Below are the code and all the weights of a small trained network. Each question names an input and a class and asks about switching units off, where a switched-off unit gives its printed mean instead of its output.

import numpy as np


def w(rows, s, z=0):
    codes = np.array(rows[::2]) - 128.0
    scale = np.full(codes.shape[1], s)
    scale[-1] = z or s
    return codes * scale


def norm(h):
    return h / np.sqrt((h * h).mean(-1, keepdims=True) + 1e-5)


def f(y):
    return y / 2 * (1 + np.tanh(0.7978845608 * (y + 0.044715 * y**3)))


def log_softmax(a):
    a = a - a.max(-1, keepdims=True)
    return a - np.log(np.exp(a).sum(-1, keepdims=True))


def net(x, mask):
    res = np.array(x, float).reshape(1, 6) / 4 @ E
    u = 0
    for l in range(2):
        y = f(norm(res) @ A[l][:, :-1].T + A[l][:, -1])
        res = res + np.where(mask[u : u + 3], y, B[l][:, -1]) @ B[l][:, :-1]
        u += 3
    return log_softmax(norm(res)[-1] @ U[:, :-1].T + U[:, -1])


A, B = {}, {}
E = w([
[144,148,160,210,98,99,83,163,255,54,101,43],'x0',
[149,105,93,179,127,85,156,201,109,160,195,106],'x1',
[120,160,158,104,151,149,200,170,171,162,108,175],'x2',
[191,106,180,99,193,93,53,175,100,58,118,178],'x3',
[126,119,180,163,123,133,67,142,94,181,144,78],'x4',
[89,179,80,77,168,69,130,171,125,129,130,108],'x5',
],0.0071)
A[0] = w([
[227,67,129,88,168,113,65,200,113,117,54,158,8],'0.n0',
[113,148,166,61,108,211,49,10,155,136,47,129,135],'0.n1',
[169,54,140,160,64,102,166,153,118,128,254,145,21],'0.n2',
],0.0069,0.0013)
B[0] = w([
[74,191,53,222,116,109,136,2,164,243,186,79,209],'0.n0',
[116,151,156,157,131,28,142,173,148,119,181,138,255],'0.n1',
[90,174,166,147,124,61,131,136,113,64,170,184,186],'0.n2',
],0.0091,0.006)
A[1] = w([
[100,97,138,87,138,165,165,64,2,166,160,148,223],'1.n0',
[174,149,185,133,199,170,177,191,170,192,86,163,1],'1.n1',
[149,94,125,92,178,169,129,114,92,186,146,173,194],'1.n2',
],0.0072,0.00072)
B[1] = w([
[188,119,111,151,147,142,116,113,226,74,146,96,253],'1.n0',
[65,180,138,80,47,254,74,128,146,111,241,105,174],'1.n1',
[121,124,85,166,116,68,30,137,183,112,122,138,173],'1.n2',
],0.0096,0.0046)
U = w([
[143,109,101,147,155,135,61,156,242,106,122,110,222],'0',
[76,143,73,194,141,144,164,42,172,222,130,73,91],'1',
[102,166,186,115,169,34,160,194,131,123,191,178,113],'2',
[96,161,128,116,121,151,85,131,147,106,194,105,213],'3',
[146,140,148,115,136,109,132,124,159,124,162,107,234],'4',
[140,179,132,120,133,95,129,137,144,118,149,124,158],'5',
[170,123,163,94,177,189,124,160,56,147,93,134,3],'6',
[152,2,163,42,132,160,118,181,96,138,62,152,3],'7',
],0.0079,0.003)

Each question gives the input, the list of numbers given to net, and the class t.
The units are the neurons (one row each of A and B). Each row of codes is followed by its name. A weight is (code - 128) times the scale printed after its matrix; where a second scale follows, it is the last column's (A, B and U).
mask holds one flag per neuron, layer by layer. A switched-off neuron (its flag False) gives its mean, the last column of its row in B, instead of its output. The means were averaged over made-up inputs and are rounded, as every weight is.
A unit's drop is (log p(t) with every unit on - log p(t) with that unit switched off) / (log p(t) with every unit on - log p(t) with every unit switched off).
The circuit of an input: a set's keep is (log p(t) with only the set's units on - log p(t) with every unit switched off) / (log p(t) with every unit on - log p(t) with every unit switched off). Starting from all 6 units, units are removed one at a time, each time the one whose removal leaves the highest keep (on an exact tie, the one counted first), for as long as the keep stays at least 0.8.
units of the circuit, in order: the units of the circuit, biggest drop first
top k neurons: the k neurons with the biggest drops, biggest first
k most important neurons of layer l: the k neurons of layer l with the biggest drops, biggest first
drop of u: that unit's drop, to one decimal
input [3,-7,-2,-3,-7,5], class 2: most important neuron of layer 0 : 0.n1
input [5,4,7,-2,1,7], class 3: top 4 neurons : 1.n1, 0.n0, 0.n1, 0.n2
input [-7,-5,0,3,0,5], class 0: top 3 neurons : 1.n0, 1.n2, 0.n2
input [-8,8,5,-8,1,3], class 0: top 4 neurons : 1.n0, 0.n0, 0.n1, 1.n2
input [-8,0,4,6,6,3], class 0: units of the circuit, in order : 1.n0, 1.n2
input [3,-7,2,-1,-5,5], class 2: units of the circuit, in order : 0.n1, 1.n0
input [-8,6,2,-6,-4,7], class 0: 2 most important neurons of layer 0 : 0.n1, 0.n0
input [-8,3,5,-1,4,-3], class 0: units of the circuit, in order : 1.n0, 1.n2
input [4,8,-5,8,2,-2], class 1: top 2 neurons : 0.n0, 0.n1
input [-7,-1,8,-5,1,8], class 3: top 2 neurons : 1.n1, 0.n0
input [-2,8,0,-5,-3,3], class 2: units of the circuit, in order : 0.n2, 0.n0
input [-8,-4,-3,-7,-2,2], class 0: units of the circuit, in order : 1.n0, 0.n0
input [-7,-6,-2,0,-1,6], class 0: top 2 neurons : 1.n0, 0.n2
input [-3,-8,7,-7,-4,1], class 2: top 2 neurons : 0.n1, 0.n0
input [-6,3,-1,-1,5,2], class 0: 2 most important neurons of layer 0 : 0.n1, 0.n0
input [-8,5,-4,3,1,-1], class 0: top 2 neurons : 1.n0, 0.n1
input [-2,-1,7,2,-1,-2], class 3: units of the circuit, in order : 1.n1
input [4,-8,3,5,-8,-1], class 2: top 4 neurons : 0.n1, 1.n0, 1.n2, 1.n1
input [-4,6,7,5,-6,7], class 3: top 3 neurons : 1.n1, 0.n1, 0.n2
input [-3,-5,-2,3,1,0], class 2: 2 most important neurons of layer 1 : 1.n0, 1.n1
input [-4,4,7,8,0,-8], class 1: 2 most important neurons of layer 0 : 0.n0, 0.n1
input [-8,-8,0,2,0,6], class 0: most important neuron of layer 0 : 0.n2
input [6,-7,0,8,7,-6], class 1: 2 most important neurons of layer 0 : 0.n0, 0.n2
input [-5,7,0,7,6,1], class 1: 2 most important neurons of layer 0 : 0.n0, 0.n1
input [-7,-3,-4,6,7,-7], class 0: drop of 0.n0 : -0.2
input [4,-6,-3,0,4,-6], class 2: drop of 0.n2 : -0.1
input [-4,5,6,7,4,6], class 1: drop of 1.n0 : 0.0
input [4,-8,2,7,-2,-3], class 2: drop of 1.n1 : 0.1
